Here is a tiny trained network, its code and every weight. The questions are about switching its units off for an input and a class, where a switched-off unit gives its printed mean instead of its output.

import numpy as np


def w(rows, s, z=0):
    codes = np.array(rows[::2]) - 128.0
    scale = np.full(codes.shape[1], s)
    scale[-1] = z or s
    return codes * scale


def norm(h):
    return h / np.sqrt((h * h).mean(-1, keepdims=True) + 1e-5)


def f(y):
    return np.maximum(y, 0)


def log_softmax(a):
    a = a - a.max(-1, keepdims=True)
    return a - np.log(np.exp(a).sum(-1, keepdims=True))


def net(x, mask):
    res = np.array(x, float).reshape(1, 6) / 4 @ E
    u = 0
    for l in range(4):
        y = f(norm(res) @ A[l][:, :-1].T + A[l][:, -1])
        res = res + np.where(mask[u : u + 9], y, B[l][:, -1]) @ B[l][:, :-1]
        u += 9
    return log_softmax(norm(res)[-1] @ U[:, :-1].T + U[:, -1])


A, B = {}, {}
E = w([
[121,99,253],'x0',
[128,127,127],'x1',
[129,128,127],'x2',
[7,240,139],'x3',
[242,213,142],'x4',
[127,128,127],'x5',
],0.0051)
A[0] = w([
[216,187,133,117],'0.n0',
[187,183,90,2],'0.n1',
[165,15,84,124],'0.n2',
[101,226,162,74],'0.n3',
[75,252,178,215],'0.n4',
[80,197,77,78],'0.n5',
[80,33,107,161],'0.n6',
[202,221,140,196],'0.n7',
[161,126,25,134],'0.n8',
],0.011,0.005)
B[0] = w([
[94,73,114,187],'0.n0',
[60,73,50,149],'0.n1',
[208,216,121,210],'0.n2',
[191,254,66,181],'0.n3',
[73,215,117,255],'0.n4',
[34,22,70,178],'0.n5',
[159,206,147,208],'0.n6',
[200,45,48,221],'0.n7',
[186,156,87,191],'0.n8',
],0.0084,0.0078)
A[1] = w([
[123,166,223,161],'1.n0',
[64,87,48,39],'1.n1',
[93,99,32,62],'1.n2',
[179,75,254,3],'1.n3',
[164,46,28,61],'1.n4',
[188,104,131,190],'1.n5',
[130,89,219,170],'1.n6',
[128,150,83,101],'1.n7',
[114,197,128,97],'1.n8',
],0.0096,0.0039)
B[1] = w([
[170,126,196,215],'1.n0',
[15,76,108,196],'1.n1',
[130,78,110,227],'1.n2',
[156,155,96,163],'1.n3',
[197,105,253,254],'1.n4',
[57,104,217,254],'1.n5',
[187,173,36,163],'1.n6',
[155,163,57,213],'1.n7',
[115,91,115,235],'1.n8',
],0.0056,0.0036)
A[2] = w([
[92,107,82,1],'2.n0',
[166,139,9,170],'2.n1',
[46,139,97,119],'2.n2',
[34,142,151,26],'2.n3',
[138,71,68,30],'2.n4',
[89,146,123,16],'2.n5',
[116,135,157,129],'2.n6',
[117,156,168,100],'2.n7',
[149,131,80,106],'2.n8',
],0.011,0.0027)
B[2] = w([
[56,1,75,147],'2.n0',
[68,195,134,254],'2.n1',
[60,64,134,184],'2.n2',
[91,122,189,159],'2.n3',
[180,166,167,157],'2.n4',
[79,137,141,141],'2.n5',
[155,136,124,139],'2.n6',
[160,98,175,149],'2.n7',
[107,168,156,171],'2.n8',
],0.0077,0.0074)
A[3] = w([
[60,126,164,129],'3.n0',
[92,169,120,194],'3.n1',
[74,168,115,229],'3.n2',
[162,87,88,118],'3.n3',
[78,170,90,198],'3.n4',
[166,99,137,174],'3.n5',
[195,100,129,159],'3.n6',
[158,88,88,98],'3.n7',
[153,8,58,2],'3.n8',
],0.015,0.0048)
B[3] = w([
[157,31,132,180],'3.n0',
[216,114,150,228],'3.n1',
[216,50,118,253],'3.n2',
[50,166,31,161],'3.n3',
[201,87,202,254],'3.n4',
[14,136,89,180],'3.n5',
[2,137,154,208],'3.n6',
[75,172,97,155],'3.n7',
[188,204,173,163],'3.n8',
],0.0083,0.0075)
U = w([
[239,176,144,219],'0',
[80,183,49,139],'1',
[111,183,236,131],'2',
[16,129,157,102],'3',
[124,2,121,136],'4',
[192,80,33,113],'5',
[179,45,253,3],'6',
],0.026,0.0054)

Each question gives the input, the list of numbers given to net, and the class t.
The units are the neurons (one row each of A and B). Each row of codes is followed by its name. A weight is (code - 128) times the scale printed after its matrix; where a second scale follows, it is the last column's (A, B and U).
mask holds one flag per neuron, layer by layer. A switched-off neuron (its flag False) gives its mean, the last column of its row in B, instead of its output. The means were averaged over made-up inputs and are rounded, as every weight is.
A unit's drop is (log p(t) with every unit on - log p(t) with that unit switched off) / (log p(t) with every unit on - log p(t) with every unit switched off).
The circuit of an input: a set's keep is (log p(t) with only the set's units on - log p(t) with every unit switched off) / (log p(t) with every unit on - log p(t) with every unit switched off). Starting from the 12 units with the biggest drops (on a tie, the unit counted first), units are removed one at a time, each time the one whose removal leaves the highest keep (on an exact tie, the one counted first), for as long as the keep stays at least 0.8.
circuit, biggest first: the units of the circuit, biggest drop first
unit that matters most: the unit with the biggest drop
top k neurons: the k neurons with the biggest drops, biggest first
top k neurons in layer l: the k neurons of layer l with the biggest drops, biggest first
input [-1,0,-5,-6,-4,2], class 0: circuit, biggest first : (0.n2)
input [5,4,2,3,0,-6], class 6: top 3 neurons in layer 0 : (0.n2 0.n6 0.n8)
input [-7,-3,1,0,2,2], class 1: top 2 neurons : (0.n4 0.n7)
input [5,-1,4,-4,-8,-4], class 2: top 2 neurons : (0.n6 0.n7)
input [0,8,-8,8,3,-2], class 5: circuit, biggest first : (0.n5 3.n2)
input [-2,-2,-8,6,0,6], class 4: top 2 neurons in layer 0 : (0.n5 0.n2)
input [0,7,7,-1,-3,6], class 0: top 2 neurons : (0.n2 1.n4)
input [5,-6,-5,0,-1,5], class 2: top 2 neurons : (1.n0 0.n5)
input [-3,-8,-3,1,-4,0], class 4: top 4 neurons : (0.n5 0.n3 0.n7 0.n2)
input [-2,-2,-8,1,8,-1], class 5: top 3 neurons : (2.n1 0.n4 0.n7)
input [2,5,5,-8,5,7], class 3: top 4 neurons in layer 3 : (3.n6 3.n5 3.n2 3.n4)
input [-2,1,4,6,5,-3], class 5: top 2 neurons : (0.n3 0.n5)
input [1,-8,2,6,1,1], class 0: top 2 neurons : (0.n3 3.n4)
input [-6,0,-5,0,7,-6], class 1: top 2 neurons : (0.n7 1.n4)
input [-7,-3,-2,0,-3,2], class 0: unit that matters most : 0.n8
input [-8,-6,1,-4,2,-5], class 1: top 2 neurons : (0.n4 1.n4)
input [8,5,-1,-5,1,-5], class 3: top 3 neurons in layer 0 : (0.n4 0.n3 0.n6)
input [-8,2,3,7,0,-3], class 4: top 3 neurons in layer 0 : (0.n5 0.n2 0.n6)
input [-2,-8,-4,-5,0,5], class 0: top 2 neurons in layer 0 : (0.n2 0.n7)
input [0,5,2,-8,2,-7], class 1: unit that matters most : 3.n4
